(in the rows, 128 means zero)
Each row has two labels, one from each of two sets.
144  99  64 167 110  89 104 125 123 137 114 124 129 122 126 122 122 102 191 139 113 136 150 115 152 136 120 141 120 135 151 125 150 110 117 140 125 => FF, Fr
134 135 117 134 106 135 121 117 118 127 136 124 133 117 127 128 124 123 112 161 130 128 128 132  92  98 134 131 144 133 117 133 141 138 128 113 130 => Gt, Mq
132 101 106 190  95 115 123 110 120 125 127 108 139 120 133 128 121  98 178  83  97 126 155 126 118 111 146 133 144 139 162 117 154 110  85 127 115 => FF, Mq
138 110  89 152 122  91  96 124 127 134 118 125 127 122 122 119 121 106 166 153 125 131 133 117 146 128 114 147 114 129 138 129 151 129 124 133 114 => FF, FH
130 163  90 135 102 139 128 115 118 128 135 130 134 121 128 120 114 129  94 185 130 139 130 127  79  86 134 128 148 132 134 136 136 132 125 115 135 => Gt, Mq
132 112 107 164 100 119 126 111 123 126 128 120 136 123 131 128 127 109 155  99 111 128 145 126 116 116 137 120 137 131 158 124 146 109 103 125 123 => FF, Mq
147  85 102 156  97 117 111 112 120 132 129 117 131 106 134 125 143 105 174 113 119 130 133 128 117 137 129 132 131 132 150 129 152 126 137 119 120 => QJ, Mq
150  98  89 152 116  95  97 122 120 137 115 124 123 118 127 121 132 105 180 141 124 130 135 121 143 141 117 146 117 132 136 133 150 136 137 131 119 => FF, FH
146 125  59 140 109 109 112 123 119 133 122 141 132 117 123 124 123 133 150 179 129 148 131 115 118 114 121 133 126 129 144 136 140 125 147 130 137 => CJ, Fr
118 176 102 129 125 114 118 131 127 124 130 132 129 137 121 118 100 128  89 207 136 132 124 125 109  79 129 137 145 136 102 134 132 137 117 129 135 => Gt, FH
148  97  48 157 106 101 114 119 118 138 118 127 134 114 129 118 128 111 180 141 116 144 143 116 129 142 126 130 133 138 163 124 155 117 133 142 141 => FF, Fr
153  91  64 155 102 110 115 121 120 135 123 134 135 112 131 127 134 112 178 124 116 137 137 116 130 143 130 126 128 130 174 125 148 114 144 132 133 => FF, Fr
133 124  72 160 109  95 112 125  93 134 114 129 133 126 122 120 118 111 164 150 117 135 142 110 143 121 122 140 126 132 145 126 146 121 108 143 129 => FF, FH
135 117  89 148 117 106 113 121 127 132 120 128 131 129 120 121 123 117 158 137 124 131 138 119 141 132 123 135 124 128 147 126 140 120 122 137 124 => FF, FH
153 101  61 156 101 102  85 110 128 136 130 132 126 108 130 124 129 106 167 158 127 131 135 109 111 114 126 137 117 118 158 131 164 130 149 122 114 => QJ, Fr
149 116  47 152 103  95 110 118 125 138 121 137 134 115 127 121 121 117 165 163 130 144 140 112 130 129 118 134 122 129 159 130 147 114 140 137 135 => FF, Fr
143 115 111 119 129 117 113 142 124 133 119 124 127 124 126 126 136 135 148 153 131 133 117 130 138 152 122 132 135 134 109 135 131 132 148 111 147 => Gt, FH
125 121  94 167  99 112 128 112 124 123 109 120 133 121 130 125 116 102 157 106 111 129 153 120 118 103 112 130 140 133 162 121 147 110  89 132 121 => FF, Mq
138 114  89 177  90 114 122 115 116 129 123 115 139 122 130 130 118 105 160 116 103 131 150 129 120 116 135 128 148 140 155 121 149 114  95 129 133 => FF, Mq
144 102  72 163 114  84  97 123 125 136 114 125 129 122 125 123 122 103 187 146 118 133 139 113 154 145 121 144 116 129 145 131 153 123 125 136 120 => FF, FH
131 145  62 149 108 115 117 111 127 131 127 141 139 118 126 120 114 120 130 173 134 137 140 111 110  93 129 132 124 121 165 127 140 121 129 128 125 => CJ, Fr
130 157  75 142 118 104  93 118 128 131 128 130 130 126 118 117 102 116 110 209 140 132 132 115 110  82 123 146 129 130 118 140 146 140 125 122 117 => CJ, FH
136 156 114 120 102 148 132 120 115 127 138 120 136 123 128 119 119 134  95 182 124 132 123 140  78  99 135 123 160 139 106 140 133 140 131 106 144 => Gt, Mq
147  97  66 154 102 112 117 120 120 141 120 129 144 117 126 125 127 117 180 120 113 140 142 120 138 147 126 125 129 131 159 124 144 115 131 133 135 => FF, Fr
133 148 125 131 110 145 133 130 115 130 131 117 139 128 131 120 118 129 108 156 124 134 127 140  93 102 133 122 167 145 106 132 137 131 112 117 147 => Gt, Mq
134 157  47 143 100 120 125 109 121 137 133 141 140 124 133 118 108 127 119 196 126 139 140 114  95  86 132 130 133 124 160 133 141 123 130 127 134 => CJ, QR
122 174  68 153  98 120 123 119 112 123 129 131 142 123 121 119  98 121 110 193 122 137 145 111  95  74 136 132 149 136 142 129 138 123  99 128 141 => CJ, Mq
135 123 116 138 120 112 110 138 119 131 122 116 129 132 124 117 123 123 146 161 124 129 125 136 135 134 121 136 140 146 103 134 140 134 121 127 138 => Gt, FH
142 113  71 156 111  98 102 122 126 133 122 130 130 120 125 120 122 108 173 148 120 129 141 118 135 128 124 138 124 132 147 123 150 124 124 127 122 => FF, FH
146  97  47 180  84 103 113 117 117 136 115 124 133 117 127 117 113 102 197 131 100 139 157 116 141 135 128 133 136 133 169 123 156 106 104 136 144 => FF, Fr
147  85  82 161 105  98 103 118 119 134 117 121 129 119 128 127 130  98 192 126 114 133 137 125 136 138 124 139 130 137 148 128 156 124 123 129 123 => FF, FH
149 100  58 147 110 102 113 122 126 140 119 136 137 117 126 122 124 122 181 137 121 140 139 112 150 156 118 130 115 129 158 129 140 111 148 142 144 => FF, Fr
155 101  47 165  92  90 104 119 119 141 112 131 138 115 129 116 122 110 193 160 114 139 147 115 139 144 118 139 132 137 159 127 157 112 135 143 150 => FF, Fr
135 108 114 151 122  95 100 123 128 129 122 113 124 128 121 132 128 108 168 137 118 127 139 125 144 134 119 144 117 146 121 129 150 133 113 130 118 => FF, FH
137 115  87 145 103 120 135 133 117 137 115 123 139 135 129 120 121 131 168 131 106 133 142 131 149 150 124 121 150 144 132 122 132 111 113 139 173 => Dr, QR
166 104  55 155  94  97  87 116 112 136 125 121 129 114 126 114 126 104 169 189 129 121 130 119 108 118 119 143 127 138 145 141 167 127 148 119 124 => QJ, Fr
135 169  99 104 125 128 108 137 119 127 131 130 127 130 119 113 110 144  84 209 149 133 107 132  92  92 127 138 144 138  83 148 133 157 147 119 150 => Gt, FH
148 113  63 145 105 110 106 116 120 136 129 135 132 111 132 118 126 120 162 156 126 138 135 114 110 120 118 131 122 128 163 135 147 123 147 129 125 => QJ, Fr
142 109  92 139 110 113 130 141 119 139 110 121 139 131 125 120 120 129 172 138 108 140 135 131 158 162 123 120 146 145 122 123 128 112 118 142 165 => Dr, Fr
148 109  47 165  87 107 118 118 117 135 122 128 143 111 128 119 120 110 179 152 114 143 146 118 119 130 130 125 139 129 161 126 150 114 126 133 148 => FF, QR
142 106  86 149 115  98 104 127 123 133 118 124 131 124 124 121 129 114 174 144 121 133 133 124 142 145 120 133 124 137 132 130 147 125 127 134 132 => FF, FH
135 116 107 140 115 104 123 141 121 136 116 121 134 127 121 116 122 121 165 147 115 135 133 127 156 149 120 140 143 145 115 135 132 121 111 143 147 => Dr, Fr
139 119 105 128 122 116 132 138 123 135 119 128 133 131 119 125 131 133 153 139 122 135 128 129 146 154 124 127 137 137 128 128 127 118 131 137 155 => Dr, Fr
129 149  78 158  97 120 119 117 121 127 132 128 135 126 128 123 108 114 128 164 122 135 149 122  93  82 136 129 142 133 150 127 148 114 100 123 123 => CJ, Mq
151  99  62 155  98 103 108 122 117 138 118 123 138 118 128 118 126 105 180 147 114 140 135 121 135 147 122 130 138 137 147 128 148 116 133 139 144 => FF, Fr
143  95  49 168 100 100 118 117 123 138 117 130 129 119 128 119 124 110 188 121 104 142 153 120 145 141 127 128 131 135 175 120 149 105 119 142 141 => FF, Fr
138 146 127 115 109 156 137 124 114 126 142 124 139 122 130 123 123 141  86 175 133 129 118 139  77 101 146 120 156 134 109 143 132 143 136 109 141 => Gt, Mq
140 120  87 140 107 112 126 137 120 133 117 125 134 127 126 122 123 128 160 144 114 142 139 129 145 143 123 131 133 140 128 126 133 118 121 143 160 => Dr, Fr
141 108  71 178  79 110 113 113 115 131 124 115 139 119 132 118 119 104 171 133 114 135 149 125 112 111 134 131 152 146 157 124 155 115  97 127 133 => FF, Mq
136 141  79 145 114 101 105 123 125 129 126 123 131 124 124 117 118 119 135 186 130 135 127 124 120 109 121 139 131 135 123 141 145 126 127 126 129 => Gt, FH
149 149  87 109 124 123 102 131 122 134 133 131 125 118 120 118 124 130 114 209 149 131 110 128 104 116 118 144 124 124 105 147 141 153 166 111 133 => Gt, FH
125 144 109 149 108 130 123 117 118 124 131 119 133 122 130 122 114 112 117 151 124 129 142 132  94  89 137 134 148 137 133 127 143 129 104 119 119 => CJ, Mq
173 104  60 151  98 112 120 119 118 138 120 133 136 116 133 123 133 105 176 135 113 138 141 123 127 144 128 128 129 134 161 130 145 114 139 131 142 => FF, Fr
132 115 112 139 108 123 132 132 120 128 120 115 137 130 128 122 130 123 154 121 115 134 134 133 139 151 127 125 151 143 119 124 132 114 120 137 152 => Dr, QR
134 153  68 142 112 108  90 119 124 125 123 131 129 127 124 116 111 117 131 191 128 134 134 115 119 100 125 139 125 135 135 133 145 132 119 132 129 => CJ, FH

Each row has two labels, one from each of two sets.
103 105 137 102 110 118 135  45 114 128  94 140 136 140  74 140  95 137 102 127 141 138 120 131 174 129 117 125 144 137 137 154 118 138  77 149 115 => Gn, Gh
103 146 121 128 114 121 133  34 119 140 108 143 131 143 109 140  90 127  92 125 163 146  86 134 169 152 119 141 122 124 128 153 138 152  90 155  83 => LZ, Gh
 91 124 131 125 130 125 156  34 119 124  91 132 141 144 125 131  93 135  91 128 163 148 100 126 179 137 130 131 146 138 134 137 125 154  82 152  80 => Gn, Gh
 91 144 123 132 122 118 137  88 114 124 119 141 142 139 108 126  84 146  95 132 154 140 100 128 184 150 113 117 115 118 140 138 140 151  83 151  77 => LZ, Gh
102 148 140 123  97 112 129  34 128 133 119 146 136 141 103 130  90 147  95 130 159 137  97 125 199 140 109 140 114 148 174 156 125 151  73 168  81 => LZ, Gh
 92 121 128 119 107 116 132  36 118 141 103 140 125 135 121 139  97 132  91 137 169 148 109 145 168 133 118 127 119 133 132 138 122 144 139 156 106 => LZ, Gh
118 127 122 116 111 122 139  76 123 137 107 136 164 145 130 142  96 134 112 131 151 139 115 127 167 130 106 131 125 117 109 152 111 136 132 136 104 => LZ, Gh
 99 157 119 123 119 119 132  54 160 146 126 123 128 135 116 125  94 130  86 142 175 116  98 130 182 140 120 110 118 133 126 155 127 156 131 149  81 => LZ, Gh
 78 147 136 113 105 114 118   4 112 136  95 117 137 143 112 109  92 141 107 120 185 112  75 130 192 130 114 123 117 126 141 144 110 157  68 159  54 => LZ, Gh
 70 147 126 117 118 120 134   5 151 132 106 143 135 147 127 138  92 168 101 141 171 149  85 128 188 137  94 125 123 121 120 150 125 148  96 156  88 => LZ, Gh
 92 125 125 124 103 112 132  42 109 141 112 136 119 135 119 137  92 124  92 130 158 136  96 138 179 136  94 117 115 123 129 146 127 148 102 158  83 => LZ, Gh
115 140 134 118 128 119 137  80 121 126 102 130 121 104 112 134  72 125 105 135 147 115 111 136 176 140 139 113 113 131 146 144 140 133 119 140  89 => LZ, Gh
116 143 135 107 127 118 128  57 136 133 129 137 131 131  73 123 103 135 106 142 150 142 102 117 165 141 124 129 112 128 126 138 132 132  95 156  81 => LZ, Gh
109 143 145 112 113 130 128  59 134 125 113 139 124 134  99 147  88 131 103 127 151 119  95 132 187 147 133 133 138 133 137 157 139 151  87 152  89 => LZ, Gh
104 123 130 109 115 122 129  52 128 113 100 140 132 133 117 138 109 128  99 132 153 124 104 127 170 142 131 129 138 141 138 149 123 142  82 138  92 => Gn, Gh
109 124 136 122 111 114  92  55 125 139 113 141 125 140 111 128 101 133  99 139 158 207  72 132 154 137 134 138 114 130 144 150 127 147 127 144  78 => LZ, Gh
126 164 137 122 122 122 125  34 138 148 106 135 125 154 109 141  86 150 109 131 147 133  83 127 175 172 123 137 107 134 142 161 138 158  61 163 101 => LZ, Gh
 94 136 128 120  99 115 142  19 116 135  80 149 140 139 130 139  91 140  92 131 164 144  99 138 165 129 129 138 144 134 141 149 125 148  71 149  77 => Gn, Gh
104 124 128 115 114 120 106  49 118 130 115 132 130 134 119 138  84 154  97 139 153  97 111 128 179 150 114 120 128 134 133 149 129 141 119 153  92 => LZ, Gh
 83 122 124 119  94 118 142  39 112 149 139 142 128 149 120 145  91 141  88 124 151 148  88 132 215 131  95 127 127 113 124 136 116 145 128 152  80 => LZ, Gh
100 139 138 111  82 114 137   9 141 130 102 131 125 138 123 135  71 138  97 118 159 133  88 124 180 144 114 139 128 137 149 145 136 148  60 147  70 => LZ, Gh
114 161 148 124 114 111 128  39 147 144 115 136 127 136 117 128  82 131 107 137 143 125  99 134 178 144 128 124 104 152 145 153 135 139  83 156  79 => LZ, Gh
101 150 115 109 117 118 135  52 119 145 109 144 125 137 104 140  95 124  94 137 145 141 103 134 164 137 116 128 118 126 134 153 138 140 112 160  85 => LZ, Gh
107 147 142 135 118 110 152  39 125 135 118 138 132 141 102 107  67 126  86 126 168 118  97 125 187 152 134 150 107 146 149 149 138 142  46 156  55 => LZ, Gh
 98 130 148 115 103 124 130  30 119 126  90 141 142 130 116 127  93 127  98 135 170 133 102 134 175 134 134 126 134 141 139 137 135 140  72 150  69 => Gn, Gh

Each row has two labels, one from each of two sets.
143 120 122 141 140 129 147 101 146 123 124 112  88 135 119  97 134 168 134  86 158 123 145 135 120 141 116 134 111 121 154 136 113 160 111 140 113 => Gz, U
127 112 113 128 128 128 151 107 134 132 108 116 119 127 118 128 133 152 132 102 151 128 145 124 114 136 112 115 113 135 145 139 112 129 107 140 119 => Rz, S
142 120 114 141 119 130 159 119 153 145 127 113  89 107  99 122 142 146 140  94 116 134 148 123 114 130 139 122 132 129 152 164 118 141 148 140 105 => Gz, U
133 105 129 120 129 122 158 112 135 111 139 123 106 130 121 126 130 135 136  83 151 111 152 121 131 136 110 128 134 138 152 129 113 138 117 125 138 => QZ, U
133 123 121 138 125 132 155 105 139 141 120 110  97 119 105 116 137 164 148  78 145 117 134 134 124 135 119 122 113 117 153 135 119 155 124 159 117 => QZ, S
131 110 127 134 141 145 149 100 131 117 141 117 100 142 131 104 131 166 147  80 147 118 137 144 114 151  87 139 131 127 146 110 108 129 112 118 100 => Gz, U
130 120 118 140 129 122 135 125 153 139 126 123  84 112 113 105 138 137 141 106 126 125 144 116 126 126 135 125 122 124 141 153 130 157 138 155 115 => Gz, U
127 118 128 124 136 118 133 101 142 124 125 124  95 122 125 112 143 149 139  79 150 122 137 121 123 131 112 136 121 123 147 146 117 152 132 159 118 => Gz, U
123 120 126 117 140 138 144  96 130 117 132 124  96 146 135 123 127 148 138 104 162 103 123 131 125 153 118 123 132 127 135 125 112 147 111 141 130 => Gz, U
149  92 122 109 131 122 141 102 113  79 128 115 144 131 116 136 123 148 125  85 147 138 155 129 124 151  96 129 101 113 147 110 109 104 118  94 130 => Rz, U
146 130  36 138 139 137 146 100 139 133 114 125 100 138 117 107 132 141 134 100 152 125 138 120 121 146 123 129 124 124 155 150 118 150 110 135 106 => Gz, U
141 107 120 133 137 137 159 105 130 115 124 113 122 128 105  98 133 164 125  82 133 146 156 134 115 150 109 139 110 113 154 126 115 128 121 112 113 => Rz, U
133 111 112 137 139 120 147 129 130 122 121 118 119 121 123 122 131 123 114 138 126 151 171  97 122 138 136 121 125 142 141 176 107 157 123  99 117 => Gz, U
139  94 110 134 118 102 144 123 155 106 130 109 121 128 104 107 130 143 126  94 126 142 175 123 120 143  93 124  93 101 161 117 139 139  95 113 136 => Rz, U
121 115 126 116 136 139 146  91 119 110 124 113 135 155 172 116 131 139 108 113 163 122 139 128 117 147 106 136 112 131 131 118 111 130  83 107 129 => Rz, S
134 123 121 136 121 141 148  95 145 148 119 111  95 125 111 113 124 184 149  70 153  94 130 151 125 136 114 133 116 111 147 112 111 148 116 132 113 => Gz, S
138 118 125 135 142 142 149 102 129 109 135 117 102 133 116 104 133 154 130  88 142 137 144 125 124 148 121 133 117 120 152 139 123 140 118 119 120 => Gz, U
145 101 124 152 125 120 145 121 159 116 136 117 108 125 113 106 137 148 141  69 133 121 161 110 134 141 109 141 125 111 164 125 109 143 123 117 131 => Gz, U
151 115 116 138 143 133 147 101 131  94 123 113  98 127 108 112 131 171 136  69 162 124 169 120 129 153 115 141 116 109 159 129 110 152 114 122 124 => Gz, U
128 116 117 139 127 105 130 137 135 138 120 124 115 119 115 118 141 131 130  97 135 130 142 102 124 121 107 133 129 121 157 148 109 148 147 137 121 => Gz, S
